Here is a tiny trained network, its code and every weight. The questions are about switching its units off for an input and a class, where a switched-off unit gives its printed mean instead of its output.

import numpy as np


def w(rows, s, z=0):
    codes = np.array(rows[::2]) - 128.0
    scale = np.full(codes.shape[1], s)
    scale[-1] = z or s
    return codes * scale


def f(y):
    return y / 2 * (1 + np.tanh(0.7978845608 * (y + 0.044715 * y**3)))


def log_softmax(a):
    a = a - a.max(-1, keepdims=True)
    return a - np.log(np.exp(a).sum(-1, keepdims=True))


def net(x, mask):
    res = np.array(x, float).reshape(1, 4) / 4 @ E
    y = f(res @ A[0][:, :-1].T + A[0][:, -1])
    res = res + np.where(mask, y, B[0][:, -1]) @ B[0][:, :-1]
    return log_softmax(res[-1] @ U[:, :-1].T + U[:, -1])


A, B = {}, {}
E = w([
[128,125,132,127],'x0',
[232,193,195,189],'x1',
[131,150,103,126],'x2',
[115,202,201,5],'x3',
],0.017)
A[0] = w([
[169,169,183,133,114],'N0',
[153,58,162,148,203],'N1',
[115,73,100,50,106],'N2',
[163,196,219,6,70],'N3',
[214,163,174,123,69],'N4',
[163,161,103,94,3],'N5',
],0.013,0.003)
B[0] = w([
[104,183,126,76,185],'N0',
[121,79,107,156,157],'N1',
[48,128,185,114,181],'N2',
[252,41,43,175,253],'N3',
[89,219,255,1,195],'N4',
[179,151,117,102,141],'N5',
],0.0096,0.025)
U = w([
[206,85,37,249,255],'0',
[14,165,140,23,1],'1',
],0.011,0.0009)

Each question gives the input, the list of numbers given to net, and the class t.
The units are the neurons (one row each of A and B). Each row of codes is followed by its name. A weight is (code - 128) times the scale printed after its matrix; where a second scale follows, it is the last column's (A, B and U).
mask holds one flag per neuron, in row order. A switched-off neuron (its flag False) gives its mean, the last column of its row in B, instead of its output. The means were averaged over made-up inputs and are rounded, as every weight is.
A unit's drop is (log p(t) with every unit on - log p(t) with that unit switched off) / (log p(t) with every unit on - log p(t) with every unit switched off).
The circuit of an input: a set's keep is (log p(t) with only the set's units on - log p(t) with every unit switched off) / (log p(t) with every unit on - log p(t) with every unit switched off). Starting from all 6 units, units are removed one at a time, each time the one whose removal leaves the highest keep (on an exact tie, the one counted first), for as long as the keep stays at least 0.8.
units of the circuit, in order: the units of the circuit, biggest drop first
top k neurons: the k neurons with the biggest drops, biggest first
drop when u is switched off: that unit's drop, to one decimal
input [2,8,4,-7], class 1: units of the circuit, in order : (N3 N4)
input [-6,7,-2,3], class 1: units of the circuit, in order : (N4)
input [-2,6,5,3], class 1: top 2 neurons : (N4 N0)
input [4,-5,4,6], class 0: top 2 neurons : (N3 N4)
input [-8,4,7,5], class 0: top 2 neurons : (N3 N2)
input [-1,3,3,5], class 0: drop when N3 is switched off : 3.2
input [1,-6,1,8], class 0: drop when N3 is switched off : 0.9
input [7,8,1,4], class 1: drop when N5 is switched off : 0.0
input [-8,2,-4,1], class 1: drop when N3 is switched off : 3.9
input [-3,-2,-1,-1], class 1: top 2 neurons : (N3 N1)
